Here is a tiny trained network, its code and every weight. The questions are about switching its units off for an input and a target symbol, where a switched-off unit gives its printed mean instead of its output.

import numpy as np


def w(rows, s, z=0):
    codes = np.array(rows[::2]) - 128.0
    scale = np.full(codes.shape[1], s)
    scale[-1] = z or s
    return codes * scale


def norm(h):
    return h / np.sqrt((h * h).mean(-1, keepdims=True) + 1e-5)


def f(y):
    return np.maximum(y, 0)


def softmax(a):
    e = np.exp(a - a.max(-1, keepdims=True))
    return e / e.sum(-1, keepdims=True)


def log_softmax(a):
    a = a - a.max(-1, keepdims=True)
    return a - np.log(np.exp(a).sum(-1, keepdims=True))


def net(x, mask):
    ids = ['ΔΘΣΨαβγεζηλμξπτφ'.index(c) for c in x.split()]
    T = len(ids)
    res = E[ids] + P[:T]
    u = 0
    for l in range(2):
        q, k, v = (norm(res) @ M[l].T for M in (Q, K, V))
        z = softmax(np.where(np.tri(T) > 0, q @ k.T / 3**0.5, -1e9)) @ v
        res = res + np.where(mask[u], z, O[l][:, -1]) @ O[l][:, :-1]
        u += 1
        y = f(norm(res) @ A[l][:, :-1].T + A[l][:, -1])
        res = res + np.where(mask[u : u + 4], y, B[l][:, -1]) @ B[l][:, :-1]
        u += 4
    return log_softmax(norm(res)[-1] @ U[:, :-1].T + U[:, -1])


Q, K, V, O, A, B = {}, {}, {}, {}, {}, {}
E = w([
[94,107,136],'Δ',
[125,139,147],'Θ',
[126,176,149],'Σ',
[254,204,48],'Ψ',
[70,173,95],'α',
[140,108,76],'β',
[114,188,115],'γ',
[124,179,155],'ε',
[136,115,93],'ζ',
[74,134,114],'η',
[118,104,53],'λ',
[124,140,162],'μ',
[175,111,144],'ξ',
[129,166,144],'π',
[71,123,125],'τ',
[140,178,156],'φ',
],0.03)
P = w([
[37,154,145],'0',
[63,153,142],'1',
[94,142,153],'2',
[173,55,6],'3',
[128,148,155],'4',
[138,144,151],'5',
[147,145,151],'6',
[154,142,149],'7',
[160,144,143],'8',
[166,139,143],'9',
[169,146,135],'10',
[172,151,135],'11',
[173,149,130],'12',
],0.011)
Q[0] = w([
[196,35,101],'L0H0',
[116,1,227],'L0H0',
[154,156,151],'L0H0',
],0.0092)
K[0] = w([
[227,2,145],'L0H0',
[113,71,186],'L0H0',
[168,186,154],'L0H0',
],0.0097)
V[0] = w([
[170,41,253],'L0H0',
[84,43,96],'L0H0',
[146,255,127],'L0H0',
],0.0076)
O[0] = w([
[134,254,131,134],'L0H0',
[71,141,26,16],'L0H0',
[166,97,233,255],'L0H0',
],0.007,0.0032)
A[0] = w([
[78,134,127,123],'L0N0',
[7,84,43,183],'L0N1',
[151,126,68,139],'L0N2',
[127,148,210,254],'L0N3',
],0.016,0.0045)
B[0] = w([
[161,179,203,150],'L0N0',
[182,122,253,199],'L0N1',
[58,57,217,147],'L0N2',
[104,76,245,248],'L0N3',
],0.0081,0.013)
Q[1] = w([
[202,88,120],'L1H0',
[234,11,138],'L1H0',
[35,183,47],'L1H0',
],0.012)
K[1] = w([
[130,138,22],'L1H0',
[137,145,77],'L1H0',
[99,6,189],'L1H0',
],0.016)
V[1] = w([
[159,142,127],'L1H0',
[7,59,197],'L1H0',
[135,150,87],'L1H0',
],0.017)
O[1] = w([
[82,198,182,179],'L1H0',
[133,61,5,153],'L1H0',
[174,158,165,2],'L1H0',
],0.012,0.0057)
A[1] = w([
[102,138,66,238],'L1N0',
[205,129,158,253],'L1N1',
[146,170,122,192],'L1N2',
[153,72,7,111],'L1N3',
],0.016,0.0038)
B[1] = w([
[210,89,170,140],'L1N0',
[159,108,69,254],'L1N1',
[183,133,165,147],'L1N2',
[86,98,254,173],'L1N3',
],0.02,0.0079)
U = w([
[117,139,101,35],'Δ',
[111,141,101,42],'Θ',
[127,153,115,24],'Σ',
[99,128,102,3],'Ψ',
[134,218,141,197],'α',
[116,143,98,59],'β',
[84,132,91,43],'γ',
[108,150,106,75],'ε',
[106,133,85,33],'ζ',
[251,59,127,230],'η',
[124,207,168,130],'λ',
[74,42,203,194],'μ',
[114,160,99,101],'ξ',
[118,154,109,74],'π',
[121,147,107,37],'τ',
[135,164,111,64],'φ',
],0.015,0.0054)

Each question gives the input, a string of symbols that net reads in full, and the target symbol t.
The units are the heads (3 rows each of Q, K, V and O) and the neurons (one row each of A and B). Each row of codes is followed by its name. A weight is (code - 128) times the scale printed after its matrix; where a second scale follows, it is the last column's (O, A, B and U).
mask holds one flag per unit, layer by layer, with each layer's heads first. A switched-off unit (its flag False) gives its mean, the last column of its rows in O or B, instead of its output. The means were averaged over made-up inputs and are rounded, as every weight is.
A unit's drop is (log p(t) with every unit on - log p(t) with that unit switched off) / (log p(t) with every unit on - log p(t) with every unit switched off).
The circuit of an input: a set's keep is (log p(t) with only the set's units on - log p(t) with every unit switched off) / (log p(t) with every unit on - log p(t) with every unit switched off). Starting from all 10 units, units are removed one at a time, each time the one whose removal leaves the highest keep (on an exact tie, the one counted first), for as long as the keep stays at least 0.8.
circuit, biggest first: the units of the circuit, biggest drop first
top k neurons: the k neurons with the biggest drops, biggest first
top k neurons in layer l: the k neurons of layer l with the biggest drops, biggest first
drop of u: that unit's drop, to one decimal
input ε π τ η ξ φ Θ ε ξ Θ π, target η: circuit, biggest first => [L1H0]
input π λ φ ε λ Δ η η, target η: top 2 neurons => [L0N1; L0N0]
input β α η φ Δ ξ ξ Σ ξ ξ ξ Δ, target η: top 2 neurons => [L0N1; L0N3]
input φ λ φ ξ Σ Σ ε π Δ Θ Δ ξ Σ, target η: top 3 neurons => [L0N2; L1N3; L1N1]
input ξ β Σ ε π Σ τ α μ π π ε, target η: top 2 neurons => [L1N3; L0N2]
input Δ φ ξ φ φ, target η: top 2 neurons in layer 1 => [L1N3; L1N1]
input Δ φ π ξ ξ ε Δ ε Σ π, target η: top 3 neurons => [L0N2; L1N3; L1N1]
input Δ ξ ξ λ, target μ: top 2 neurons => [L0N2; L1N3]
input ζ γ φ λ, target μ: top 2 neurons => [L1N3; L1N1]
input Θ φ α ζ, target μ: top 3 neurons => [L0N2; L1N3; L1N1]
input Σ Δ ξ ξ α η η, target η: top 2 neurons => [L0N1; L0N2]
input β Δ φ ξ, target μ: top 3 neurons => [L0N2; L1N3; L0N1]
input φ Δ α π Σ φ Δ ξ β Σ λ ε Δ, target η: top 3 neurons in layer 0 => [L0N1; L0N2; L0N3]
input λ φ Δ η π φ, target η: circuit, biggest first => [L1H0]
input φ ξ η α φ ξ ξ Δ α, target η: top 3 neurons in layer 0 => [L0N1; L0N3; L0N0]
input ξ η β ξ μ ξ φ ξ α α, target η: top 2 neurons => [L0N1; L0N2]
input Δ ξ λ π φ Σ φ α ε ξ β, target μ: drop of L0N2 => 2.8
input π η φ φ μ α Δ α η η ξ β, target μ: drop of L1N3 => 1.3
input Δ φ Σ ξ Θ Σ, target η: drop of L1H0 => 0.8
